Here is a tiny trained network, its code and every weight. The questions are about switching its units off for an input and a class, where a switched-off unit gives its printed mean instead of its output.

import numpy as np


def w(rows, s, z=0):
    codes = np.array(rows[::2]) - 128.0
    scale = np.full(codes.shape[1], s)
    scale[-1] = z or s
    return codes * scale


def f(y):
    return y / 2 * (1 + np.tanh(0.7978845608 * (y + 0.044715 * y**3)))


def log_softmax(a):
    a = a - a.max(-1, keepdims=True)
    return a - np.log(np.exp(a).sum(-1, keepdims=True))


def net(x, mask):
    res = np.array(x, float).reshape(1, 7) / 4 @ E
    y = f(res @ A[0][:, :-1].T + A[0][:, -1])
    res = res + np.where(mask, y, B[0][:, -1]) @ B[0][:, :-1]
    return log_softmax(res[-1] @ U[:, :-1].T + U[:, -1])


A, B = {}, {}
E = w([
[121,137,108,126,114,110,100,103,123],'x0',
[171,129,124,83,239,159,85,71,79],'x1',
[175,163,71,81,110,124,208,59,175],'x2',
[114,165,162,119,127,155,162,134,115],'x3',
[185,189,89,24,111,135,95,240,126],'x4',
[124,136,151,117,132,138,146,135,132],'x5',
[108,1,84,34,59,175,114,115,63],'x6',
],0.009)
A[0] = w([
[130,159,127,59,135,115,89,180,134,97],'n1',
[146,200,150,142,146,97,103,141,247,125],'n2',
[93,153,97,160,27,88,163,162,92,132],'n3',
[148,136,120,94,247,152,84,98,87,122],'n4',
[131,80,210,178,136,144,131,48,116,78],'n5',
[160,165,140,83,118,148,76,172,138,104],'n6',
[172,93,159,172,61,107,97,125,176,48],'n7',
[215,124,113,148,93,160,181,103,139,71],'n8',
[135,197,161,180,191,69,113,155,125,56],'n9',
[131,125,122,78,217,157,109,120,112,78],'n10',
[178,150,112,53,133,70,126,217,132,102],'n11',
[127,110,146,179,2,94,147,191,167,87],'n12',
[145,83,84,154,238,125,114,121,115,120],'n13',
[69,119,191,149,71,127,52,173,159,126],'n14',
[127,75,117,151,177,44,147,94,118,85],'n15',
[107,67,132,69,79,169,108,111,84,139],'n16',
[132,70,160,67,85,203,81,113,104,116],'n17',
[196,132,156,79,118,90,90,182,149,101],'n18',
[56,119,91,143,94,65,187,196,202,123],'n19',
[171,160,135,174,153,118,149,180,136,7],'n20',
[84,102,140,111,78,114,150,169,162,167],'n21',
[148,75,99,127,83,197,111,122,102,64],'n22',
[181,130,155,99,124,120,82,110,131,76],'n23',
[108,188,85,143,152,120,126,114,157,84],'n24',
[106,88,103,96,87,185,128,128,84,96],'n25',
[110,115,102,63,104,139,184,90,174,140],'n26',
[77,100,228,140,185,103,11,217,50,107],'n27',
[86,116,110,182,125,158,139,96,125,110],'n28',
[154,179,167,153,211,26,116,160,131,96],'n29',
[151,116,59,63,149,104,136,98,186,128],'n30',
[134,115,84,135,143,127,203,94,147,183],'n31',
[112,86,177,52,143,116,113,91,82,81],'n32',
[151,137,168,96,196,145,70,89,64,97],'n33',
[87,87,123,76,123,158,156,143,114,123],'n34',
[124,122,155,158,113,152,143,16,76,172],'n35',
[211,160,132,43,101,117,116,76,194,1],'n36',
[201,177,90,98,137,108,187,60,155,139],'n37',
[132,118,138,116,146,157,104,124,200,129],'n38',
[143,175,105,111,105,172,89,166,121,106],'n39',
[102,73,231,161,145,106,121,73,120,121],'n40',
[183,177,124,66,112,137,70,211,106,92],'n41',
[177,164,142,129,106,158,94,143,133,85],'n42',
[86,85,203,153,177,103,56,200,68,48],'n43',
[167,142,100,113,210,182,116,76,72,115],'n44',
[169,211,138,197,155,109,96,139,143,133],'n45',
],0.0095,0.0034)
B[0] = w([
[65,117,137,128,128,95,133,130,129,190],'n1',
[137,61,172,198,194,145,83,95,63,216],'n2',
[162,163,142,68,124,250,83,141,182,191],'n3',
[124,235,86,40,114,221,82,173,193,213],'n4',
[67,117,45,196,121,90,198,177,176,196],'n5',
[102,151,61,190,127,79,155,171,114,187],'n6',
[121,191,123,91,159,136,162,150,179,148],'n7',
[182,188,159,115,85,104,168,87,88,162],'n8',
[109,51,180,194,213,155,59,81,93,206],'n9',
[105,151,124,128,120,197,110,187,196,180],'n10',
[47,121,70,157,111,33,150,168,146,222],'n11',
[133,193,81,65,134,240,128,170,204,213],'n12',
[107,152,125,98,110,149,137,136,171,179],'n13',
[161,235,178,73,22,136,139,113,115,184],'n14',
[96,96,92,112,133,112,162,100,144,160],'n15',
[100,65,150,200,173,149,52,103,48,215],'n16',
[122,50,170,203,192,138,73,106,78,207],'n17',
[79,140,80,147,115,83,164,140,131,186],'n18',
[151,144,139,52,108,184,76,112,219,204],'n19',
[139,119,147,125,141,112,119,84,142,163],'n20',
[103,126,105,128,161,201,58,139,142,179],'n21',
[99,92,187,184,183,136,85,60,87,178],'n22',
[133,117,101,133,162,118,149,182,214,142],'n23',
[144,98,156,134,156,134,66,55,103,155],'n24',
[132,75,173,198,208,150,89,52,101,191],'n25',
[170,122,160,159,92,90,70,81,39,196],'n26',
[226,188,157,50,47,54,195,88,53,246],'n27',
[91,159,85,125,143,75,171,180,145,162],'n28',
[104,41,199,162,194,205,81,69,73,211],'n29',
[161,187,160,147,135,99,128,139,97,193],'n30',
[159,191,100,143,76,62,214,165,127,183],'n31',
[134,113,169,149,149,165,82,131,145,173],'n32',
[142,189,120,49,81,195,74,167,217,194],'n33',
[137,90,151,195,180,151,104,97,82,175],'n34',
[108,156,71,164,108,89,196,167,159,200],'n35',
[167,164,121,128,87,68,163,92,132,186],'n36',
[189,147,164,89,80,91,107,88,53,212],'n37',
[140,123,145,140,114,115,112,140,126,133],'n38',
[53,135,80,186,145,111,177,171,182,173],'n39',
[58,118,54,124,97,47,168,196,154,198],'n40',
[57,129,55,162,107,46,193,149,133,229],'n41',
[79,139,70,154,114,98,119,152,96,147],'n42',
[194,210,172,84,76,61,192,60,34,206],'n43',
[145,182,135,63,100,191,89,167,254,200],'n44',
[104,83,134,184,194,152,80,85,84,211],'n45',
],0.0067,0.011)
U = w([
[96,64,147,209,226,179,46,91,37,119],'0',
[1,129,48,201,144,60,176,161,128,39],'1',
[138,164,100,94,147,240,65,149,157,137],'2',
[233,168,140,122,90,81,145,68,17,250],'3',
],0.0091,0.0017)

Each question gives the input, the list of numbers given to net, and the class t.
The units are the neurons (one row each of A and B). Each row of codes is followed by its name. A weight is (code - 128) times the scale printed after its matrix; where a second scale follows, it is the last column's (A, B and U).
mask holds one flag per neuron, in row order. A switched-off neuron (its flag False) gives its mean, the last column of its row in B, instead of its output. The means were averaged over made-up inputs and are rounded, as every weight is.
A unit's drop is (log p(t) with every unit on - log p(t) with that unit switched off) / (log p(t) with every unit on - log p(t) with every unit switched off).
The circuit of an input: a set's keep is (log p(t) with only the set's units on - log p(t) with every unit switched off) / (log p(t) with every unit on - log p(t) with every unit switched off). Starting from the 12 units with the biggest drops (on a tie, the unit counted first), units are removed one at a time, each time the one whose removal leaves the highest keep (on an exact tie, the one counted first), for as long as the keep stays at least 0.8.
circuit, biggest first: the units of the circuit, biggest drop first
top k neurons: the k neurons with the biggest drops, biggest first
drop when u is switched off: that unit's drop, to one decimal
input [-6,-7,6,7,7,7,-3], class 1: circuit, biggest first : (n11)
input [-1,6,6,5,6,-7,3], class 1: top 2 neurons : (n41; n11)
input [-8,7,3,6,-5,8,-6], class 2: top 2 neurons : (n4; n44)
input [2,-8,-8,-5,6,8,-5], class 2: top 3 neurons : (n12; n19; n3)
input [2,6,-8,4,8,-7,-7], class 1: top 3 neurons : (n41; n11; n39)
input [-6,8,-4,2,8,-8,6], class 1: top 3 neurons : (n41; n11; n6)
input [-2,6,-8,8,3,7,-2], class 3: top 2 neurons : (n27; n43)
input [-2,6,-6,-4,6,-8,5], class 1: top 2 neurons : (n41; n11)
input [1,-3,4,-2,1,4,-4], class 0: top 3 neurons : (n27; n2; n43)
input [-8,1,7,5,2,-6,7], class 0: top 2 neurons : (n27; n16)
input [5,-5,-1,7,-4,5,-5], class 0: top 2 neurons : (n2; n9)
input [0,-5,-8,3,1,-7,7], class 3: top 3 neurons : (n27; n43; n14)
input [6,-5,-7,3,-3,2,-2], class 3: top 2 neurons : (n27; n43)
input [8,-3,6,1,-5,0,1], class 3: circuit, biggest first : (n37)
input [1,-8,-4,-5,-8,0,-8], class 0: top 3 neurons : (n9; n2; n29)
input [-1,-8,8,5,0,-5,4], class 2: top 4 neurons : (n12; n3; n27; n19)
input [-5,-6,5,-4,5,-7,1], class 2: top 3 neurons : (n3; n19; n12)
input [4,3,-2,6,-3,5,0], class 1: drop when n40 is switched off : 0.4
input [-6,-4,-4,5,0,-6,1], class 2: drop when n10 is switched off : -0.1
input [-1,-4,8,8,-3,7,-8], class 0: circuit, biggest first : (n2)
input [7,5,6,-1,6,6,-6], class 0: drop when n9 is switched off : 0.3
input [-4,5,-7,6,1,2,-2], class 3: drop when n43 is switched off : 0.6
